Below are the code and all the weights of a small trained network. Each question names an input and a class and asks about switching units off, where a switched-off unit gives its printed mean instead of its output.

import numpy as np


def w(rows, s, z=0):
    codes = np.array(rows[::2]) - 128.0
    scale = np.full(codes.shape[1], s)
    scale[-1] = z or s
    return codes * scale


def norm(h):
    return h / np.sqrt((h * h).mean(-1, keepdims=True) + 1e-5)


def f(y):
    return y / 2 * (1 + np.tanh(0.7978845608 * (y + 0.044715 * y**3)))


def log_softmax(a):
    a = a - a.max(-1, keepdims=True)
    return a - np.log(np.exp(a).sum(-1, keepdims=True))


def net(x, mask):
    res = np.array(x, float).reshape(1, 7) / 4 @ E
    u = 0
    for l in range(3):
        y = f(norm(res) @ A[l][:, :-1].T + A[l][:, -1])
        res = res + np.where(mask[u : u + 5], y, B[l][:, -1]) @ B[l][:, :-1]
        u += 5
    return log_softmax(norm(res)[-1] @ U[:, :-1].T + U[:, -1])


A, B = {}, {}
E = w([
[116,133,87,162,134,134,150,150,158,124,138,89],'x0',
[201,131,64,88,159,157,38,136,191,170,187,163],'x1',
[163,148,139,147,113,103,123,181,121,112,171,121],'x2',
[60,108,110,104,254,91,127,166,96,59,131,192],'x3',
[136,165,146,126,137,159,112,143,64,140,154,146],'x4',
[124,23,109,192,85,125,82,163,112,168,129,127],'x5',
[137,144,114,115,117,124,140,159,101,138,133,140],'x6',
],0.0089)
A[0] = w([
[139,253,110,74,141,99,156,29,156,84,186,120,53],'L0N1',
[220,131,72,79,178,174,57,134,197,161,140,129,5],'L0N2',
[159,75,29,186,95,152,71,138,82,164,105,182,78],'L0N3',
[144,184,118,102,27,150,138,92,184,227,135,120,79],'L0N4',
[138,114,74,35,146,160,112,103,198,143,230,164,42],'L0N5',
],0.0057,0.0021)
B[0] = w([
[234,24,85,210,193,148,179,174,150,160,18,161,241],'L0N1',
[110,145,153,116,110,24,148,52,2,159,194,75,253],'L0N2',
[134,73,143,162,173,148,163,133,158,159,183,160,223],'L0N3',
[85,176,150,76,107,180,38,178,189,71,117,153,239],'L0N4',
[135,159,82,102,147,81,174,120,105,171,167,138,231],'L0N5',
],0.0087,0.0037)
A[1] = w([
[60,143,202,196,87,108,236,88,88,70,29,97,157],'L1N1',
[56,2,107,203,24,114,139,75,108,143,229,167,7],'L1N2',
[64,112,103,118,250,31,127,126,136,97,155,195,136],'L1N3',
[116,123,49,89,76,137,165,23,14,135,200,27,203],'L1N4',
[161,172,218,107,103,155,46,140,160,174,89,19,83],'L1N5',
],0.0052,0.0016)
B[1] = w([
[186,166,84,121,94,60,132,117,110,147,248,86,253],'L1N1',
[165,148,204,166,194,147,153,122,95,143,99,186,204],'L1N2',
[91,223,73,135,39,217,31,203,178,157,186,122,251],'L1N3',
[110,93,107,105,92,101,198,97,116,55,150,82,178],'L1N4',
[30,254,40,130,161,129,16,168,165,17,55,140,171],'L1N5',
],0.0077,0.0061)
A[2] = w([
[141,60,182,226,173,178,125,140,173,194,107,203,151],'L2N1',
[125,129,64,76,128,159,79,138,53,147,193,149,209],'L2N2',
[155,37,82,44,113,170,102,82,166,160,182,192,59],'L2N3',
[37,153,71,93,127,193,72,216,166,89,136,171,180],'L2N4',
[199,182,100,106,231,95,239,162,203,72,3,208,6],'L2N5',
],0.0056,0.0011)
B[2] = w([
[190,126,68,138,254,167,148,191,130,236,79,174,192],'L2N1',
[49,91,128,119,88,130,184,82,152,109,17,36,245],'L2N2',
[163,242,139,128,99,101,168,153,57,50,173,93,164],'L2N3',
[100,86,248,63,55,226,51,64,216,7,111,91,254],'L2N4',
[187,67,169,176,192,178,96,197,80,220,109,142,198],'L2N5',
],0.0094,0.0057)
U = w([
[90,140,167,120,70,185,89,106,192,94,105,111,149],'0',
[112,152,103,121,108,9,180,44,78,158,198,99,192],'1',
[191,101,129,180,194,158,145,161,115,199,69,194,2],'2',
],0.013,0.00096)

Each question gives the input, the list of numbers given to net, and the class t.
The units are the neurons (one row each of A and B). Each row of codes is followed by its name. A weight is (code - 128) times the scale printed after its matrix; where a second scale follows, it is the last column's (A, B and U).
mask holds one flag per neuron, layer by layer. A switched-off neuron (its flag False) gives its mean, the last column of its row in B, instead of its output. The means were averaged over made-up inputs and are rounded, as every weight is.
A unit's drop is (log p(t) with every unit on - log p(t) with that unit switched off) / (log p(t) with every unit on - log p(t) with every unit switched off).
The circuit of an input: a set's keep is (log p(t) with only the set's units on - log p(t) with every unit switched off) / (log p(t) with every unit on - log p(t) with every unit switched off). Starting from the 12 units with the biggest drops (on a tie, the unit counted first), units are removed one at a time, each time the one whose removal leaves the highest keep (on an exact tie, the one counted first), for as long as the keep stays at least 0.8.
units of the circuit, in order: the units of the circuit, biggest drop first
k most important neurons: the k neurons with the biggest drops, biggest first
k most important neurons of layer l: the k neurons of layer l with the biggest drops, biggest first
drop when u is switched off: that unit's drop, to one decimal
input [-6,-6,7,8,-4,-1,6], class 0: units of the circuit, in order	L1N3
input [-6,-2,-4,8,2,8,8], class 0: 2 most important neurons	L1N3, L2N4
input [0,-3,-3,1,1,-4,-1], class 2: 2 most important neurons of layer 0	L0N1, L0N2
input [7,-2,6,3,2,4,-6], class 2: 2 most important neurons of layer 1	L1N5, L1N2
input [-1,8,0,-3,-4,8,-5], class 1: 2 most important neurons	L0N2, L0N1
input [-7,-4,-4,2,0,4,-3], class 1: 3 most important neurons	L1N1, L0N1, L0N3
input [-2,-8,-3,0,-2,7,2], class 1: 2 most important neurons	L1N1, L0N1
input [-4,8,3,8,1,1,3], class 0: 2 most important neurons of layer 1	L1N3, L1N1
input [-2,4,3,-3,0,0,6], class 1: 2 most important neurons of layer 0	L0N2, L0N5
input [4,-2,-4,1,-8,-1,5], class 1: 3 most important neurons	L0N4, L1N1, L2N4
input [-1,0,5,4,-8,7,-5], class 2: drop when L2N1 is switched off	0.2
input [-3,0,-8,1,3,-4,8], class 2: drop when L0N1 is switched off	0.1
input [4,3,-4,-1,5,-8,-7], class 2: drop when L0N1 is switched off	1.8
input [6,6,0,2,-6,4,-2], class 1: units of the circuit, in order	L0N2
input [8,7,-1,2,8,2,6], class 1: drop when L0N2 is switched off	0.1
input [1,-7,1,0,-4,-8,0], class 2: 2 most important neurons of layer 0	L0N1, L0N2
